Here is a tiny trained network, its code and every weight. The questions are about switching its units off for an input and a target symbol, where a switched-off unit gives its printed mean instead of its output.

import numpy as np


def w(rows, s, z=0):
    codes = np.array(rows[::2]) - 128.0
    scale = np.full(codes.shape[1], s)
    scale[-1] = z or s
    return codes * scale


def softmax(a):
    e = np.exp(a - a.max(-1, keepdims=True))
    return e / e.sum(-1, keepdims=True)


def log_softmax(a):
    a = a - a.max(-1, keepdims=True)
    return a - np.log(np.exp(a).sum(-1, keepdims=True))


def net(x, mask):
    ids = ['ηθξστφ'.index(c) for c in x.split()]
    T = len(ids)
    res = E[ids] + P[:T]
    u = 0
    for l in range(2):
        r = res
        for j in range(3):
            rows = slice(3 * j, 3 * j + 3)
            q, k, v = (r @ M[l][rows].T for M in (Q, K, V))
            z = softmax(np.where(np.tri(T) > 0, q @ k.T / 3**0.5, -1e9)) @ v
            o = O[l][rows]
            res = res + np.where(mask[u + j], z, o[:, -1]) @ o[:, :-1]
        u += 3
    return log_softmax(res[-1] @ U[:, :-1].T + U[:, -1])


Q, K, V, O = {}, {}, {}, {}
E = w([
[84,182,130,213,247,157,140,179,93],'η',
[156,95,79,166,111,9,115,84,127],'θ',
[134,83,155,112,194,125,143,105,161],'ξ',
[16,86,107,192,166,196,195,88,164],'σ',
[138,72,119,240,158,134,211,147,182],'τ',
[70,185,115,102,88,75,239,130,160],'φ',
],0.014)
P = w([
[128,149,142,158,119,72,82,66,134],'0',
[94,134,140,156,149,81,59,170,207],'1',
[107,88,120,141,137,113,56,218,167],'2',
[65,61,164,120,158,81,86,183,97],'3',
[130,98,193,107,72,215,77,143,22],'4',
[219,157,184,124,95,202,138,85,84],'5',
[191,121,103,141,102,246,117,227,160],'6',
[195,121,130,123,176,187,196,177,154],'7',
[93,15,121,100,230,131,210,206,67],'8',
[157,99,199,113,141,210,225,140,44],'9',
],0.012)
Q[0] = w([
[116,96,171,100,75,151,108,155,142],'L0H0',
[125,133,153,113,154,126,128,130,185],'L0H0',
[91,93,151,102,126,113,126,148,95],'L0H0',
[144,103,157,245,155,116,123,153,128],'L0H1',
[147,173,81,120,130,114,103,124,54],'L0H1',
[179,56,71,114,79,113,160,105,149],'L0H1',
[55,52,224,118,38,135,64,171,14],'L0H2',
[101,124,39,92,96,172,45,228,200],'L0H2',
[215,170,185,142,51,209,130,122,122],'L0H2',
],0.013)
K[0] = w([
[107,131,109,117,128,106,96,160,155],'L0H0',
[124,95,108,106,78,133,96,151,111],'L0H0',
[142,149,103,144,122,127,151,120,163],'L0H0',
[144,104,154,235,160,122,83,135,94],'L0H1',
[121,190,72,112,103,73,72,151,109],'L0H1',
[140,97,132,112,96,115,106,113,141],'L0H1',
[146,198,136,168,158,112,110,99,255],'L0H2',
[58,127,220,143,159,56,134,91,113],'L0H2',
[56,79,78,109,148,97,57,180,176],'L0H2',
],0.015)
V[0] = w([
[111,92,25,145,114,140,49,244,217],'L0H0',
[172,135,118,119,110,115,73,167,98],'L0H0',
[82,166,116,164,148,130,138,248,120],'L0H0',
[132,54,88,79,88,100,86,116,143],'L0H1',
[199,75,153,146,155,208,163,175,116],'L0H1',
[90,102,133,96,176,166,56,115,96],'L0H1',
[131,253,133,124,137,117,168,158,67],'L0H2',
[181,104,239,67,193,150,154,150,131],'L0H2',
[109,83,39,195,101,167,101,181,70],'L0H2',
],0.0068)
O[0] = w([
[150,218,125,198,189,80,124,122,152,178],'L0H0',
[66,148,75,165,98,126,169,134,82,48],'L0H0',
[167,197,102,110,254,197,172,76,171,204],'L0H0',
[121,228,156,161,239,198,188,180,108,2],'L0H1',
[104,122,114,193,6,88,140,143,68,231],'L0H1',
[127,93,146,113,83,149,130,167,118,186],'L0H1',
[103,103,25,178,94,90,119,105,29,55],'L0H2',
[98,218,222,227,178,136,127,89,79,147],'L0H2',
[139,93,61,82,226,130,158,157,108,107],'L0H2',
],0.0067,0.0032)
Q[1] = w([
[122,191,108,151,111,195,41,210,227],'L1H0',
[73,81,84,183,139,30,136,185,225],'L1H0',
[211,163,59,140,79,202,152,113,94],'L1H0',
[166,174,72,75,25,106,119,136,122],'L1H1',
[113,105,170,17,85,105,108,96,23],'L1H1',
[54,232,64,45,68,121,127,115,140],'L1H1',
[111,76,165,125,152,98,156,192,175],'L1H2',
[120,213,102,150,210,128,69,153,83],'L1H2',
[167,135,105,93,11,48,88,70,69],'L1H2',
],0.011)
K[1] = w([
[70,72,164,134,170,51,146,118,142],'L1H0',
[131,125,148,115,130,118,171,80,51],'L1H0',
[81,169,115,141,165,109,110,209,116],'L1H0',
[145,105,128,130,148,122,30,68,116],'L1H1',
[98,94,139,147,184,107,93,137,126],'L1H1',
[140,126,127,122,134,80,6,112,162],'L1H1',
[148,124,113,121,109,163,145,111,125],'L1H2',
[116,146,105,155,139,107,35,97,94],'L1H2',
[159,122,122,140,139,64,118,134,170],'L1H2',
],0.018)
V[1] = w([
[114,132,121,152,98,156,255,124,139],'L1H0',
[50,113,118,130,126,193,66,188,131],'L1H0',
[99,113,131,100,124,175,139,50,124],'L1H0',
[127,69,124,174,165,193,101,58,136],'L1H1',
[149,108,122,189,83,98,211,143,154],'L1H1',
[15,166,73,141,93,118,177,60,209],'L1H1',
[208,153,118,155,58,79,122,90,109],'L1H2',
[91,155,104,152,139,117,84,114,127],'L1H2',
[141,103,132,109,125,152,51,124,74],'L1H2',
],0.0087)
O[1] = w([
[116,95,122,104,145,167,12,127,162,41],'L1H0',
[104,52,145,141,141,67,134,73,150,120],'L1H0',
[190,97,187,102,115,121,100,143,176,119],'L1H0',
[93,123,103,145,120,158,1,96,135,235],'L1H1',
[126,213,156,148,120,137,182,59,197,254],'L1H1',
[138,186,59,132,81,162,128,118,92,231],'L1H1',
[74,121,118,153,149,165,176,117,148,15],'L1H2',
[125,112,122,175,114,85,160,113,136,99],'L1H2',
[155,97,123,167,159,70,167,117,107,93],'L1H2',
],0.0095,0.0041)
U = w([
[95,78,49,154,182,53,135,98,147,14],'η',
[152,107,81,81,108,115,174,157,129,139],'θ',
[133,166,186,182,150,89,94,95,165,28],'ξ',
[138,37,140,128,159,81,104,151,174,134],'σ',
[124,124,112,141,253,154,116,132,133,176],'τ',
[128,121,93,135,43,63,78,107,153,254],'φ',
],0.0069,0.0045)

Each question gives the input, a string of symbols that net reads in full, and the target symbol t.
The units are the heads (3 rows each of Q, K, V and O). Each row of codes is followed by its name. A weight is (code - 128) times the scale printed after its matrix; where a second scale follows, it is the last column's (O and U).
mask holds one flag per head, layer by layer. A switched-off head (its flag False) gives its mean, the last column of its rows in O, instead of its output. The means were averaged over made-up inputs and are rounded, as every weight is.
A unit's drop is (log p(t) with every unit on - log p(t) with that unit switched off) / (log p(t) with every unit on - log p(t) with every unit switched off).
The circuit of an input: a set's keep is (log p(t) with only the set's units on - log p(t) with every unit switched off) / (log p(t) with every unit on - log p(t) with every unit switched off). Starting from all 6 units, units are removed one at a time, each time the one whose removal leaves the highest keep (on an exact tie, the one counted first), for as long as the keep stays at least 0.8.
circuit, biggest first: the units of the circuit, biggest drop first
most important unit: the unit with the biggest drop
which heads matter: for each layer, one digit per head in row order, 1 if its drop is at least 0.15 and else 0, layers parted by /
input η ξ ξ ξ φ ξ τ, target ξ: most important unit -> L0H2
input θ φ θ θ ξ φ, target θ: circuit, biggest first -> L0H2, L1H1
input η θ η, target η: circuit, biggest first -> L0H2, L1H2
input φ ξ θ θ η θ, target τ: which heads matter -> 010 / 000
input ξ θ η ξ ξ σ ξ σ, target φ: which heads matter -> 110 / 010
input ξ θ ξ φ, target ξ: which heads matter -> 101 / 000
input τ ξ τ, target τ: circuit, biggest first -> L0H0, L1H0
input σ σ θ η η ξ φ ξ σ ξ, target φ: circuit, biggest first -> L1H1, L0H1
input ξ τ θ ξ ξ ξ, target σ: which heads matter -> 001 / 010
input ξ η ξ θ θ, target η: circuit, biggest first -> L1H0, L0H2, L1H2
input ξ ξ θ φ η φ η ξ, target η: circuit, biggest first -> L0H2, L1H0, L1H2
input η ξ ξ η σ σ σ ξ τ φ, target σ: which heads matter -> 000 / 110
input ξ ξ ξ τ θ θ τ φ ξ, target θ: circuit, biggest first -> L1H1, L1H0
input ξ φ τ ξ η, target φ: which heads matter -> 011 / 000
input σ τ η η ξ, target τ: which heads matter -> 101 / 100
input ξ τ η σ ξ ξ θ, target σ: most important unit -> L1H1
input σ ξ η ξ θ τ θ, target ξ: circuit, biggest first -> L1H1, L0H2
input η θ η τ, target η: which heads matter -> 101 / 001
input φ τ φ ξ σ η ξ σ, target φ: which heads matter -> 010 / 011
input φ θ τ ξ η ξ η ξ, target η: circuit, biggest first -> L0H2, L1H0
input η η τ ξ η ξ η ξ η, target ξ: which heads matter -> 011 / 000
input η ξ ξ ξ φ ξ ξ τ, target φ: most important unit -> L0H1
input ξ φ φ, target θ: circuit, biggest first -> L1H1, L0H1
input ξ ξ θ θ, target ξ: circuit, biggest first -> L0H2, L0H1
